Table B holds the same points as the rows below and some others, measured another way and shuffled. Each row below is followed by which row of B it is.
B:
[[-139  -41  -91   66   75 -119   27   72   15  -59    1  -83  -59   59
   -77   71   63    1 -137  -57  -47  -34   15]
 [-282  -60   98 -176  -35 -239  248  216 -158 -254  113 -133  153 -260
  -201  -85  221 -206   74  -10    0  120 -113]
 [-208  -83  -74  -15   37  111  138   72 -199 -103   43   10  -44 -209
  -220 -243  -42 -274 -148   22  -14  197  -98]
 [-244 -171   70    2 -352 -287  246  184  -68 -222  128 -342   52   -4
  -416  -50  127 -142  -10  228    1   92  -20]
 [ -66  326  -38 -123  259  227  104   49   41  -10  -31  222 -168 -326
    67 -170 -196  -96  -51 -105   36   66  -52]
 [   9   13 -228  230  281 -205 -146    1  111   39  -91 -124 -234  126
    99  237  132   60  -38 -117 -310 -177   96]
 [-160  -88  -24 -106 -130  -94  150  222   -7 -161  102  -99   25   -2
  -258  -87  126  -97  -39   87  101  162   63]
 [-169  -66 -124  231 -129   26   55    4  130   43   -7 -169 -171  352
  -249   69 -236  120 -495   79   66  -57   71]
 [ 323  288 -369  233  500  427 -291 -240  154  178 -321  309 -343 -437
   475 -112 -191   31  207  -92  -82 -155  -49]
 [-281   35  220 -308 -248 -208  349  323 -201 -247  281  -51  -71 -149
  -510 -198   99 -398   17  102  -95  282   56]
 [ -12 -168  -38   33   -7 -194 -170   79 -146  -14   66  124 -217  154
  -132   71  209 -173  -15 -113 -198  -33  145]
 [ 223  361 -406   87  465  197  -62   16  452   40 -239  -29 -198 -244
   385   57  -22  266  234   -2    4  -97  100]
 [-175   16  -13  -95  -49   17  162  156    8 -118   55  -25   11  -79
  -173 -112  -11  -62 -113   28  151  120   -7]
 [-230  -75   64  -88 -264 -102  253  178  -46 -195  111 -175   72  -89
  -333 -135   32 -121  -53  160  139  139  -35]
 [-245 -176  134   55 -227 -288  112   57 -292 -115  133 -106 -114  -10
  -379  -19   65 -308 -119   19 -233   -5  -65]
 [ 179  507 -259   -7  467  123  -16   26  502   35 -215   36 -176 -254
   451  145  -68  348  226  -97   51 -207   61]
 [   4   66 -103 -108   82  133    5   89   65  -49  -23  177  -52 -164
    34  -91   25   -2   37  -50  172   49   35]
 [-242 -115  124   -4 -219 -251  158  107 -196 -138  132 -124  -67  -20
  -354  -28   63 -231  -95   49 -126   29  -43]
 [ -25   83 -161   -2  126   14   35  100  165  -60  -50  -54  -40  -70
    43   11   50   86   18    7   80    3   48]
 [ -46  245  113  125   62  -41 -139  132  178  -24  -74 -151    0  -33
   203 -110    8   23   21  100  217   47  -31]
 [  29  319  201  191   35   -4 -275   91  279  -27 -185 -191  187 -177
   494 -150   44  167  219  171  520  -32 -158]
 [ -89 -198  -72  -22  -89  103   17   54 -266  -90   52  123  -62 -202
  -238 -261   54 -327  -14   47   19  196  -29]
 [-293  -13   51   18   -6  -74  192   55 -176  -97   68  -64  -58 -110
  -243  -87  -87 -213 -244  -39  -94   54 -125]
 [-242  -82   26  -70 -190 -136  227  203  -23 -184  110 -198   64  -10
  -309  -74   71  -95  -88  120   96  136   -4]
 [ -85 -330  165 -142 -462 -258    6  142 -311 -155  198  129  -65   12
  -428  -67  253 -307  119   50  -10   58   82]
 [ 102  402  119  252  180   42 -339   51  242  102 -153  -58 -174  -10
   390 -111  -86   28   54   86  147  -30    1]
 [  32 -142 -106    8    0 -118 -146  110  -13  -37   18   79 -113  108
   -49   62  221  -33   47  -63  -18  -14  147]
 [ -47  163 -144  -97  125  197  145   75  162  -86  -80   41   40 -309
    69 -124  -76   88   47   15  256   49  -65]
 [-209  -54  201 -108 -270  -57  176   48 -309 -133  129   94  -75 -265
  -338 -217  -50 -356  -26   42  -11   80 -126]
 [  70   27   14  634   13 -255 -503  -59  353   73 -313 -535  165  218
   544  146  156  358   77  220  334 -268 -139]
 [ -30 -411  171  -84 -559 -519 -109  334 -206 -164  302  -80 -175  429
  -565   45  488 -319  147  167 -173  147  359]
 [ 215  224 -324  136  422   95 -181  -37  234   76 -190   84 -282 -175
   316   86   35  107  199  -92 -167 -144  100]
 [-151  266  -67 -181  106  297  275  160  158 -129  -21   15   88 -369
   -10 -291 -180    8  -45   93  358  217  -98]
 [-300  342  553 -377 -312 -367  295  221   36 -197  191   69   90 -140
  -128   86  -34   57   17 -107  255 -173 -102]
 [ -59  151  -88  -97  154  103   63  109  100  -53  -18  110  -59 -149
    36  -71  -30   16  -21  -66  117   44   22]
 [-131  157  -81   94  -67  154   97   64  224   65   19  -50 -259  295
  -216   -7 -356  118 -487   70  122   19  125]
 [-268  -27  122   18  -45 -360   76  113  -59  -79   99 -115  -75  202
  -187  198   77  -23 -242 -131 -148 -137    9]
 [ 313  460 -295  -60  412  290  -99   14  418   43 -218  207 -216 -410
   445  -32  -39  216  386  -39  116  -92   96]
 [  -9   47 -205   86  280  237  -54  -74 -118   28  -99  187 -195 -309
    60 -177  -99 -200  -47  -96 -113   47  -82]
 [ 187  412 -295   72  530  227  -98  -74  284   81 -229  157 -271 -354
   418   27 -104  136  186 -129 -103 -153    9]
 [-132   -6   -1 -162 -122   58  156  185    1 -140   76   29   42 -129
  -185 -172   21  -79  -20   75  242  170   14]
 [-320   33  142  -92 -258 -213  356  194   55 -217  107 -298  136  -70
  -296  -17  -15   14 -109  145  178   41  -89]
 [-222 -156   51   27 -191 -126  121   64 -196 -118   87  -78  -33  -41
  -313  -81   24 -208 -132   53  -36   48  -68]
 [-144  -56   88    7    5 -128  -44   13 -239  -24   70  178 -183  -12
  -150   -7   20 -235 -149 -171 -166  -48  -17]
 [-129 -127   26  -25  -92 -175   -9  128 -117  -83   91   20  -95   99
  -207   19  140 -141  -83  -48  -57   26   68]
 [-230 -133  -86  250 -250  -69  114   38   87    7   47 -290 -181  418
  -400   67 -218   52 -519  164    2  -10   78]
 [-148 -339  -97   41 -277  -50  117  141 -186 -179   80 -198   40  -82
  -395 -221  156 -273   19  247   43  240   -4]
 [-334  -33  141   53 -166 -353  218  116  -53 -146   99 -287  -10   89
  -291  116   10  -54 -221   22 -103  -79  -66]
 [-234  -59  205  -86 -243 -187  173   76 -265 -135  138   23  -76 -142
  -339  -97    5 -292  -68    7  -84   27  -90]
 [ 236  335 -540   87  451  243   29   71  640  -31 -294 -228  -14 -308
   440   56   36  445  334  127  204  -50   89]
 [  34 -559   55  -69 -466 -410 -228  138 -265 -123  160  155  -22  281
  -311  161  518 -132  187  -40    6  -91  202]
 [-171   -7  -79  -24  128  175  105   33 -194  -60   11  126  -96 -268
  -141 -242  -99 -278 -153  -47  -29  162 -103]
 [-111   -5 -148   43  107  -45   53  126  102  -61   -4 -113  -57   65
   -65   29   55   28 -126   -8   12   40   69]
 [-117   24  -93   18  103 -164   31  117  185  -64  -24 -112   -1  112
    32  181   96  195 -105  -91   65 -120   54]
 [-210   53 -100   85  188  -30  109   33   -9  -53  -33  -92  -54  -77
   -47   -1  -54  -42 -225  -79  -71   -8  -85]
 [-143  139  -67  -70  135  104  145  102   47  -74   -4   42  -52 -169
   -50 -109  -82  -51 -114  -38   78   86  -34]
 [-206   41 -126   -5   90   69  197  115   83 -105  -19 -141   47 -116
   -98  -94  -61   16 -170   37  137   97  -64]
 [ 108  406 -285   40  485  226    0    4  287   38 -180   63 -235 -316
   294  -35 -128   95  106  -68  -81  -37   19]
 [-101  -82 -107   19   -8  -80   41  114   65  -92    1  -92    8   25
   -85   20  104   29  -54   17   86   12   29]
 [-104   83  -33  -25  189  -67   -3   78  -47  -19   26  114 -190  -17
   -34   28   29 -113 -116 -160 -154  -19   39]
 [-236  261  285  162  -42 -573   41  498  117 -185  205 -733 -180  275
  -252 -113  271 -375   49  378 -356  371  191]
 [ -50 -151 -242  -61  -51  250  114  111  -44  -99   16   55  -27 -158
  -228 -263    1 -147  -46  124  170  254   46]
 [ -77  -43   14 -121  -79  -67   31  147  -34  -99   67   86  -30  -33
  -119  -46  112  -72   12  -29  101   49   64]
 [-119   13  -43  -33   35  -21   64   92    6  -78    6   12  -29  -74
   -64  -26   28  -18  -72  -43   71   12  -12]
 [-208  -98   43  -16 -143  -49  129   76 -166 -114   79  -20  -43  -85
  -263 -129  -17 -202 -138   34   12   87  -61]
 [ -81  174 -136   -5  250   27   73   83   96  -40  -42    1 -131 -131
    36    0  -25   -9  -55  -83  -69    3    7]
 [-169    3  -28  -32  -14 -207  115  155  141 -118   22 -162   57   82
   -66  139  109  145  -81  -33  105  -74   29]
 [ -25  116  -83  -24  143   47    6   38   65  -27  -49   95 -105 -161
    65  -17  -11    7   16  -83   39  -46   -4]
 [  24  211 -105  -29  212  -59  -12   79  193  -27  -58   35 -132  -98
   148  100   43  110   79 -102  -31 -109   62]
 [ 277  432  -19  441  187  368 -496 -115  363  199 -340  -38 -147 -166
   618 -261 -252  150  130  235  404  -49  -95]
 [-279 -102   34   87  -48 -216  130   72 -155 -103   68 -176  -49   29
  -256   11   26 -171 -224  -16 -148    7  -72]
 [-186 -268  100   95 -200 -368  -36   58 -276  -76  126  -49 -145  182
  -322  103  180 -240 -132  -56 -258  -68   38]]
Rows of B count from 0, top down.

[-101    1  246  -97 -142 -120  130   92  258  -24  115  151  -56  -91
   23 -159   76  125   36  -85  -70   -5  248  -18  -67    1]	27
[ -94 -126  132  -37  -90 -141  141   36  206    6   76  157   52 -127
   69  -44   41  135    7  -16    4  -21  176   61  -54  -66]	6
[ 392  147 -251   45   15 -239 -210  -35  131  559  118 -230  -79  364
  270 -150  142 -144   23  653 -484 -219 -259 -492   72 -180]	29
[-132   -3  124  -73 -102 -136  148    9  116  -76  -47   67 -107  -61
  152  -37   92   39   -1 -122   -1  -21  104    5   33   -9]	62
[ -54 -195  174   19 -160 -192   50  101  405  191  244  310  204 -149
  -58 -318    8  286   96  141 -193   22  276   59 -281 -232]	49
[  95   15   11   -7   13  100    0   91  -94  126 -109 -116 -155   -7
  -98   85   92  -35   50  -36  104  -41 -182  -55  123   39]	39
[  -9  -11   39  -45  -70  -72   33   74   52   44 -117  -22  -94   -9
    4  -32   94   -8   39  -16  -25   15  -48  -20   22  -39]	63
[-11 -61 118 -59 -52  46  53 106  68  58  40  17 -58 -77 -64  33  38  59
  53 -72  86 -11  23  -4  35  65]	55
[  41  -68   45  114  101  146  141    6  -47  139  117   65  -16 -160
 -155    8   69  103   13  -34  205 -143  -55   46   -3  -39]	57
[ -10  -39 -266  199   49   75  -28  -39 -266  173 -347 -160 -127    4
 -132 -114  176  -65  164    7  -44   73 -417   49  -84 -168]	36
[  10 -128  123    5  -62    2   24  119  168  181  155  120   58  -91
  -83 -106   10  152   80   36   -3  -20   63   17  -87  -65]	56
[ 184  -61  -58 -146  -81    0 -194  230  -65  154 -326 -251 -122  143
  -56  222   29 -145   55   74   21  110 -310  -76  224   54]	31
[  41  -61  -10  -63  -67    3  -51  129  -19   95 -176 -108  -89   26
  -39   80   55  -39   75  -10   23   65 -158  -19   90   22]	17
[  17   -8  -92   83   95  -42  139  -72 -142   56 -175  -41 -128  -23
  158  112  111  -46  -86  -39  179 -172 -235   31  165 -165]	10
[ -52 -118  161 -210 -187 -149  -11  206  250  -19  -62   26   24   -5
  -39  -31   24   28   73   10 -123  167  142   23  -45   60]	13
[  80  -25   -1  121   89  138   76   18  -92  188   37    1  -78  -87
 -114    9   85   59   21  -16  169 -150 -163   -5   42  -73]	22
[  70  -85  -14  -17  -42   81  -63  122  -49  153 -112  -93  -73  -18
 -104  111   42    7  100  -14   85   35 -162  -21   92   52]	65
[ 218   84   67   90  216   43  221  -24  -64  133   51   39 -107  -83
  -20  143  117   -2 -219   46  307 -380 -126  -44  209 -171]	38
[ 245  149   92 -156  299    3  256   13  120  127  429 -115  -35  157
   90   67  106 -184 -260  350    7 -386   25 -239  105  113]	69
[  54   -8 -105   89   72   90   60  -13 -207   96 -215 -123 -148  -37
  -55  133  120  -55   23  -53  175  -71 -273    4  131  -32]	59
[   5  -24  -24  -75  -66 -187   38   42   40    8 -244  -58 -101   52
  174   63   89  -67  -38   13  -18   -9 -111  -17  120 -108]	26
[ 185   25  126  -71   61   27   96  101   15   80  -10  -31 -106  -41
  -36  229   62  -16 -124    8  243 -199  -47  -70  242   17]	51
[ 153  -75  -47   66   -8  117 -110  120  -74  293  -49  -85  -69    8
 -120   48   36   34  112   56   69  -27 -252  -66   78  -47]	54
[-196 -191   -5 -103  -53 -259  210  -41   99 -169 -150   73   59  -85
  306  136   28    4  -84  -59   81   20   56  169   50  -84]	30
[  78   91   47   52 -220 -202   12  -86  119  109 -103   23 -197  -88
  185  145  136  117   67   24  -51 -108  164 -249  229   19]	1
[-122   20  203  -95  -74 -116  197   27  154  -87   49  112 -101  -81
  128  -54   89   52  -38 -134   40  -75  169    9   28    2]	16
[-185   94   52 -175 -241 -485   93  -20  168 -172 -392   17 -232  114
  527  -82  145  -94  -75 -116 -195   22   10  -52  152 -214]	50
[ -50 -171   88  -63 -144 -129   -8  132  231  107   34  105   83  -59
  -13 -109   13  121   98   65 -117   91   92   42 -111  -76]	3
[ 146   31  205 -216  -40 -165  106  138  183  -12  -19   11  -99   12
  155  259   27  -41 -192   23  160 -174   83  -91  307   17]	21
[ 116   -3  133  101  145  -13  270  -50   82  107  198  178   -4 -175
    1   58   84  127 -175   39  257 -349   78    6   95 -175]	2
[  -9  -78  292 -391 -263  -93  -54  342  316 -100  -39  -61  -30   28
 -127  117    1  -29   85  -25 -109  244  264  -61   50  325]	32
[ -30   33   82  -91  -68   25   48   85  -27  -11 -122  -86 -199   -6
   28   85   89  -43   43 -148   76    8  -64  -54  141  113]	48
